Below is a small trained network, with its code and all its weights. Each question gives an input and a target symbol and asks what happens when units are switched off, that is, made to give their printed mean instead of their output.

import numpy as np


def w(rows, s, z=0):
    codes = np.array(rows[::2]) - 128.0
    scale = np.full(codes.shape[1], s)
    scale[-1] = z or s
    return codes * scale


def f(y):
    return y / 2 * (1 + np.tanh(0.7978845608 * (y + 0.044715 * y**3)))


def softmax(a):
    e = np.exp(a - a.max(-1, keepdims=True))
    return e / e.sum(-1, keepdims=True)


def log_softmax(a):
    a = a - a.max(-1, keepdims=True)
    return a - np.log(np.exp(a).sum(-1, keepdims=True))


def net(x, mask):
    ids = ['αδεζθλσψω'.index(c) for c in x.split()]
    T = len(ids)
    res = E[ids] + P[:T]
    u = 0
    for l in range(2):
        r = res
        for j in range(2):
            rows = slice(2 * j, 2 * j + 2)
            q, k, v = (r @ M[l][rows].T for M in (Q, K, V))
            z = softmax(np.where(np.tri(T) > 0, q @ k.T / 2**0.5, -1e9)) @ v
            o = O[l][rows]
            res = res + np.where(mask[u + j], z, o[:, -1]) @ o[:, :-1]
        u += 2
        y = f(res @ A[l][:, :-1].T + A[l][:, -1])
        res = res + np.where(mask[u : u + 16], y, B[l][:, -1]) @ B[l][:, :-1]
        u += 16
    return log_softmax(res[-1] @ U[:, :-1].T + U[:, -1])


Q, K, V, O, A, B = {}, {}, {}, {}, {}, {}
E = w([
[109,133,148,94,103,125,213],'α',
[118,128,138,156,155,182,131],'δ',
[154,195,225,161,141,88,144],'ε',
[101,150,145,176,176,134,80],'ζ',
[90,149,180,122,104,108,92],'θ',
[81,67,57,146,131,100,166],'λ',
[251,127,102,145,129,114,166],'σ',
[219,86,160,188,133,170,87],'ψ',
[38,71,152,89,178,166,104],'ω',
],0.019)
P = w([
[21,106,126,144,2,165,91],'0',
[92,97,140,166,76,36,97],'1',
[110,151,114,99,101,80,73],'2',
[138,196,91,179,97,241,152],'3',
[110,65,168,162,94,38,112],'4',
[140,138,137,57,153,107,98],'5',
[108,180,109,191,141,240,178],'6',
[122,46,175,165,93,37,126],'7',
[153,134,137,51,175,115,109],'8',
[91,172,113,197,167,234,199],'9',
[164,30,196,160,82,29,137],'10',
[162,137,140,55,190,119,115],'11',
[82,167,118,196,190,232,209],'12',
],0.0085)
Q[0] = w([
[145,71,65,105,140,91,163],'0.h0',
[144,170,129,137,254,98,80],'0.h0',
[84,162,204,124,105,186,91],'0.h1',
[36,113,144,118,98,210,106],'0.h1',
],0.0084)
K[0] = w([
[133,100,97,148,188,125,182],'0.h0',
[125,166,168,194,167,128,97],'0.h0',
[121,133,255,148,175,138,92],'0.h1',
[39,153,143,90,122,151,104],'0.h1',
],0.0092)
V[0] = w([
[66,167,121,89,126,74,199],'0.h0',
[114,217,248,123,90,134,176],'0.h0',
[178,36,3,100,104,75,117],'0.h1',
[191,183,212,50,138,100,60],'0.h1',
],0.0051)
O[0] = w([
[105,85,135,51,216,179,169,194],'0.h0',
[104,36,70,194,175,161,151,251],'0.h0',
[159,132,140,131,217,45,193,28],'0.h1',
[77,166,75,212,158,3,147,46],'0.h1',
],0.0058,0.002)
A[0] = w([
[91,149,72,79,53,57,153,127],'0.n0',
[192,166,124,116,83,9,161,21],'0.n1',
[91,126,40,98,158,130,111,250],'0.n2',
[64,76,48,6,137,123,144,199],'0.n3',
[126,119,21,137,164,148,129,208],'0.n4',
[84,111,118,245,58,131,136,173],'0.n5',
[149,217,208,68,123,121,140,187],'0.n6',
[128,144,72,155,106,138,171,121],'0.n7',
[50,82,108,138,64,138,104,38],'0.n8',
[202,98,146,101,146,121,68,218],'0.n9',
[145,67,158,153,89,91,172,90],'0.n10',
[70,73,112,146,127,2,61,109],'0.n11',
[177,150,101,187,150,140,89,180],'0.n12',
[107,113,101,143,149,114,119,48],'0.n13',
[140,180,105,185,126,202,197,63],'0.n14',
[146,100,88,155,133,170,78,167],'0.n15',
],0.0098,0.0023)
B[0] = w([
[214,121,170,176,42,141,17,154],'0.n0',
[81,224,150,110,165,90,169,156],'0.n1',
[176,145,176,122,81,128,141,164],'0.n2',
[197,154,190,125,143,162,201,253],'0.n3',
[161,171,112,125,65,152,135,161],'0.n4',
[105,66,86,205,76,129,108,220],'0.n5',
[161,96,38,119,2,102,53,165],'0.n6',
[168,97,47,72,120,186,147,144],'0.n7',
[170,131,176,31,111,139,81,175],'0.n8',
[232,73,170,203,191,98,109,164],'0.n9',
[115,99,77,126,56,73,168,176],'0.n10',
[163,178,56,9,210,61,35,184],'0.n11',
[135,117,130,225,189,154,148,183],'0.n12',
[116,152,125,140,117,88,105,123],'0.n13',
[142,84,49,133,139,156,152,193],'0.n14',
[138,110,162,202,120,121,98,169],'0.n15',
],0.0069,0.0068)
Q[1] = w([
[221,155,108,144,63,91,141],'1.h0',
[228,36,148,75,43,168,232],'1.h0',
[133,254,93,120,124,213,121],'1.h1',
[160,171,140,166,101,155,96],'1.h1',
],0.0065)
K[1] = w([
[142,126,75,197,40,36,200],'1.h0',
[163,6,130,71,117,66,216],'1.h0',
[3,251,93,38,180,144,135],'1.h1',
[70,174,147,141,124,104,95],'1.h1',
],0.0055)
V[1] = w([
[67,197,193,189,35,60,104],'1.h0',
[42,37,29,155,92,79,197],'1.h0',
[176,55,222,199,171,120,52],'1.h1',
[188,137,254,251,181,124,89],'1.h1',
],0.0045)
O[1] = w([
[106,60,226,179,143,153,160,127],'1.h0',
[180,116,216,67,117,93,112,127],'1.h0',
[128,1,66,73,76,112,194,254],'1.h1',
[67,70,110,129,92,81,164,247],'1.h1',
],0.0075,0.0076)
A[1] = w([
[95,134,231,174,122,130,113,254],'1.n0',
[183,85,97,152,64,171,69,76],'1.n1',
[142,134,128,67,21,201,193,188],'1.n2',
[121,125,78,100,51,56,119,133],'1.n3',
[137,150,52,175,161,152,27,44],'1.n4',
[174,124,134,50,55,20,77,37],'1.n5',
[44,158,29,97,43,86,104,133],'1.n6',
[177,100,193,129,117,94,130,149],'1.n7',
[91,226,129,143,91,62,1,135],'1.n8',
[174,206,127,19,177,81,91,85],'1.n9',
[188,114,117,129,153,157,72,229],'1.n10',
[184,149,29,182,74,114,121,143],'1.n11',
[138,108,89,187,240,161,186,43],'1.n12',
[56,147,248,59,98,129,69,135],'1.n13',
[139,61,79,127,160,173,189,157],'1.n14',
[145,231,139,47,169,139,193,133],'1.n15',
],0.0086,0.0061)
B[1] = w([
[170,188,91,120,110,206,191,161],'1.n0',
[159,168,172,82,175,113,165,180],'1.n1',
[145,90,176,166,181,124,109,248],'1.n2',
[118,94,187,67,147,81,138,198],'1.n3',
[182,87,187,107,219,86,126,144],'1.n4',
[137,112,62,198,40,145,104,188],'1.n5',
[169,127,200,132,170,179,178,173],'1.n6',
[162,172,164,105,111,141,126,176],'1.n7',
[67,145,196,254,89,118,90,146],'1.n8',
[183,234,95,57,121,137,81,148],'1.n9',
[143,42,97,98,156,194,44,164],'1.n10',
[129,100,164,52,152,174,180,188],'1.n11',
[95,216,165,163,86,96,120,169],'1.n12',
[137,184,208,61,184,124,126,152],'1.n13',
[82,153,119,125,81,128,105,246],'1.n14',
[33,175,67,219,90,68,95,170],'1.n15',
],0.009,0.015)
U = w([
[241,136,197,76,190,185,182,126],'α',
[112,91,56,125,78,229,145,202],'δ',
[2,152,104,184,41,123,132,159],'ε',
[141,84,123,147,195,79,100,122],'ζ',
[101,121,158,113,93,119,72,3],'θ',
[185,102,59,117,86,123,84,162],'λ',
[137,154,126,112,184,57,175,96],'σ',
[66,88,127,80,129,66,126,142],'ψ',
[109,135,126,40,166,105,119,134],'ω',
],0.0088,0.0056)

Each question gives the input, a string of symbols that net reads in full, and the target symbol t.
The units are the heads (2 rows each of Q, K, V and O) and the neurons (one row each of A and B). Each row of codes is followed by its name. A weight is (code - 128) times the scale printed after its matrix; where a second scale follows, it is the last column's (O, A, B and U).
mask holds one flag per unit, layer by layer, with each layer's heads first. A switched-off unit (its flag False) gives its mean, the last column of its rows in O or B, instead of its output. The means were averaged over made-up inputs and are rounded, as every weight is.
A unit's drop is (log p(t) with every unit on - log p(t) with that unit switched off) / (log p(t) with every unit on - log p(t) with every unit switched off).
The circuit of an input: a set's keep is (log p(t) with only the set's units on - log p(t) with every unit switched off) / (log p(t) with every unit on - log p(t) with every unit switched off). Starting from the 12 units with the biggest drops (on a tie, the unit counted first), units are removed one at a time, each time the one whose removal leaves the highest keep (on an exact tie, the one counted first), for as long as the keep stays at least 0.8.
units of the circuit, in order: the units of the circuit, biggest drop first
unit that matters most: the unit with the biggest drop
k most important neurons: the k neurons with the biggest drops, biggest first
k most important neurons of layer l: the k neurons of layer l with the biggest drops, biggest first
which heads matter: for each layer, one digit per head in row order, 1 if its drop is at least 0.15 and else 0, layers parted by /
input α ζ ε, target ε: unit that matters most : 1.n8
input α σ α ω θ ζ δ ε λ, target λ: 2 most important neurons : [1.n15; 0.n11]
input α α ψ α θ α α δ, target ψ: 3 most important neurons : [0.n9; 1.n3; 1.n14]
input σ α ε λ ζ λ λ δ ζ α ζ, target ζ: 4 most important neurons : [0.n11; 1.n4; 0.n3; 1.n14]
input λ ω α σ ψ α θ α δ ψ ψ δ σ, target δ: units of the circuit, in order : [1.n14; 0.n14]
input α ψ ζ α α ψ α ε, target ψ: units of the circuit, in order : [1.h1; 1.n3; 0.n9]
input ω α α α ω λ ω, target ε: 3 most important neurons : [0.n3; 1.n15; 0.n5]
input λ ψ δ λ α, target ψ: units of the circuit, in order : [1.h1; 0.n9; 1.n3]
input λ α θ θ α ζ α λ ε λ λ α, target λ: units of the circuit, in order : [0.n6; 1.h0; 1.n5]
input ω α ζ ε α α α δ ψ ψ λ, target ψ: units of the circuit, in order : [1.n3; 1.h1; 0.n9]
input λ δ ω λ σ, target σ: 2 most important neurons : [0.n1; 0.n5]
input ε ψ ψ α λ ψ δ ω θ, target θ: 3 most important neurons of layer 0 : [0.n11; 0.n5; 0.n10]
input α α λ ε α, target α: 4 most important neurons of layer 0 : [0.n11; 0.n0; 0.n14; 0.n10]
input λ α ω σ λ σ, target λ: 2 most important neurons of layer 0 : [0.n1; 0.n6]
input ψ ψ θ σ λ σ ε ψ λ α ε λ θ, target δ: 2 most important neurons : [1.n0; 0.n0]
input σ θ λ α α δ α α ψ ε λ λ, target λ: unit that matters most : 1.n15
input ω ψ λ α σ ω θ ψ λ ψ, target ε: 2 most important neurons of layer 0 : [0.n9; 0.n12]
input σ ψ λ δ λ δ δ ε α σ σ, target ψ: 3 most important neurons : [0.n9; 1.n3; 0.n10]
input σ λ θ ψ α ψ α ζ σ ζ θ, target ψ: units of the circuit, in order : [1.n3; 1.h1; 0.n9]
input α α α ψ λ λ ψ ψ ψ ψ λ, target ψ: units of the circuit, in order : [1.n3; 1.h1]
input σ λ θ δ, target α: most important neuron of layer 0 : [0.n11]
input α ζ α ζ ψ α ψ, target δ: 3 most important neurons : [1.n11; 1.n14; 1.n15]
input δ ψ ζ θ θ ζ λ α, target ψ: units of the circuit, in order : [1.h1; 1.n3; 0.n9]
input ω α α α ψ λ δ ε ζ ε, target δ: 2 most important neurons of layer 0 : [0.n6; 0.n11]
input θ α ε ζ, target α: 3 most important neurons : [1.n4; 1.n1; 1.n5]
input ε α λ ψ ε α α σ α α α θ ω, target α: which heads matter : 01 / 00
input ω λ ε δ λ θ ζ ε ε θ, target δ: 3 most important neurons of layer 0 : [0.n11; 0.n6; 0.n0]
input σ θ ψ ψ θ δ, target δ: which heads matter : 00 / 01
input σ λ δ ε α α α ζ ω α α, target α: which heads matter : 00 / 11
